Here is a tiny trained network, its code and every weight. The questions are about switching its units off for an input and a class, where a switched-off unit gives its printed mean instead of its output.

import numpy as np


def w(rows, s, z=0):
    codes = np.array(rows[::2]) - 128.0
    scale = np.full(codes.shape[1], s)
    scale[-1] = z or s
    return codes * scale


def f(y):
    return y / 2 * (1 + np.tanh(0.7978845608 * (y + 0.044715 * y**3)))


def log_softmax(a):
    a = a - a.max(-1, keepdims=True)
    return a - np.log(np.exp(a).sum(-1, keepdims=True))


def net(x, mask):
    res = np.array(x, float).reshape(1, 8) / 4 @ E
    y = f(res @ A[0][:, :-1].T + A[0][:, -1])
    res = res + np.where(mask, y, B[0][:, -1]) @ B[0][:, :-1]
    return log_softmax(res[-1] @ U[:, :-1].T + U[:, -1])


A, B = {}, {}
E = w([
[128,126,127,126,126,128],'x0',
[139,154,6,156,123,138],'x1',
[120,184,133,115,53,40],'x2',
[128,129,128,129,129,127],'x3',
[128,128,128,128,127,129],'x4',
[4,81,105,155,133,98],'x5',
[127,130,129,131,126,131],'x6',
[128,130,128,129,132,125],'x7',
],0.019)
A[0] = w([
[102,109,111,134,124,131,148],'neuron 1',
[156,187,136,104,106,98,111],'neuron 2',
[119,101,230,112,129,119,246],'neuron 3',
[141,142,134,115,116,119,96],'neuron 4',
[107,64,113,135,154,151,169],'neuron 5',
[138,88,127,142,163,179,224],'neuron 6',
[74,136,124,129,99,74,87],'neuron 7',
[233,159,143,111,113,153,248],'neuron 8',
[142,155,7,146,124,138,171],'neuron 9',
[173,162,118,124,136,115,128],'neuron 10',
[101,118,89,145,131,109,106],'neuron 11',
[72,98,118,144,137,111,152],'neuron 12',
[53,88,115,141,129,104,161],'neuron 13',
[132,176,132,125,26,17,155],'neuron 14',
[163,120,118,126,147,166,167],'neuron 15',
[134,104,175,129,126,114,187],'neuron 16',
[159,129,136,142,140,142,113],'neuron 17',
[67,104,129,145,111,128,160],'neuron 18',
[136,131,146,145,116,130,110],'neuron 19',
[116,115,117,124,127,135,129],'neuron 20',
],0.017,0.013)
B[0] = w([
[103,108,96,149,155,131,155],'neuron 1',
[94,67,171,128,68,171,177],'neuron 2',
[129,122,224,15,160,89,253],'neuron 3',
[112,120,143,127,111,139,139],'neuron 4',
[131,86,147,155,176,126,188],'neuron 5',
[200,133,121,133,200,121,209],'neuron 6',
[82,175,86,105,117,77,179],'neuron 7',
[172,210,181,113,130,237,253],'neuron 8',
[134,131,56,241,103,179,214],'neuron 9',
[146,123,143,138,91,160,167],'neuron 10',
[87,123,92,137,138,127,155],'neuron 11',
[86,82,122,137,141,106,187],'neuron 12',
[103,103,92,132,140,65,207],'neuron 13',
[48,174,124,95,4,131,248],'neuron 14',
[172,150,129,142,144,129,178],'neuron 15',
[116,132,182,72,141,115,186],'neuron 16',
[132,164,117,117,124,103,150],'neuron 17',
[126,103,120,123,144,81,188],'neuron 18',
[119,133,137,119,125,130,132],'neuron 19',
[117,114,125,146,134,124,137],'neuron 20',
],0.013,0.029)
U = w([
[197,164,176,76,226,159,201],'0',
[221,169,85,193,176,195,212],'1',
[121,2,157,105,235,73,221],'2',
[108,28,65,216,209,137,165],'3',
[93,146,198,69,79,177,82],'4',
[118,146,111,182,31,215,48],'5',
[61,119,132,69,110,24,48],'6',
[49,132,31,168,87,106,3],'7',
],0.0091,0.0022)

Each question gives the input, the list of numbers given to net, and the class t.
The units are the neurons (one row each of A and B). Each row of codes is followed by its name. A weight is (code - 128) times the scale printed after its matrix; where a second scale follows, it is the last column's (A, B and U).
mask holds one flag per neuron, in row order. A switched-off neuron (its flag False) gives its mean, the last column of its row in B, instead of its output. The means were averaged over made-up inputs and are rounded, as every weight is.
A unit's drop is (log p(t) with every unit on - log p(t) with that unit switched off) / (log p(t) with every unit on - log p(t) with every unit switched off).
The circuit of an input: a set's keep is (log p(t) with only the set's units on - log p(t) with every unit switched off) / (log p(t) with every unit on - log p(t) with every unit switched off). Starting from the 12 units with the biggest drops (on a tie, the unit counted first), units are removed one at a time, each time the one whose removal leaves the highest keep (on an exact tie, the one counted first), for as long as the keep stays at least 0.8.
units of the circuit, in order: the units of the circuit, biggest drop first
k most important neurons: the k neurons with the biggest drops, biggest first
drop when u is switched off: that unit's drop, to one decimal
input [8,-5,8,3,5,2,3,6], class 6: units of the circuit, in order -> (neuron 8)
input [-5,2,0,-6,0,7,7,-1], class 3: units of the circuit, in order -> (neuron 14; neuron 3)
input [-7,2,-1,5,8,-3,0,3], class 1: units of the circuit, in order -> (neuron 14; neuron 3)
input [-5,-8,7,-8,1,1,6,-7], class 6: 2 most important neurons -> (neuron 8; neuron 7)
input [-6,1,1,-3,-6,7,8,4], class 7: 2 most important neurons -> (neuron 3; neuron 7)
input [5,6,6,4,-7,1,6,6], class 7: 2 most important neurons -> (neuron 8; neuron 7)
input [-6,2,-5,7,8,1,-5,-7], class 3: 2 most important neurons -> (neuron 8; neuron 3)
input [5,2,5,-3,0,6,1,-4], class 7: drop when neuron 3 is switched off -> 0.2
input [8,6,-1,-8,3,5,4,-6], class 3: drop when neuron 14 is switched off -> 0.2
input [5,6,-7,-2,-1,1,8,3], class 3: drop when neuron 8 is switched off -> 0.8
input [8,1,-4,4,-7,0,-7,4], class 1: drop when neuron 3 is switched off -> 0.6
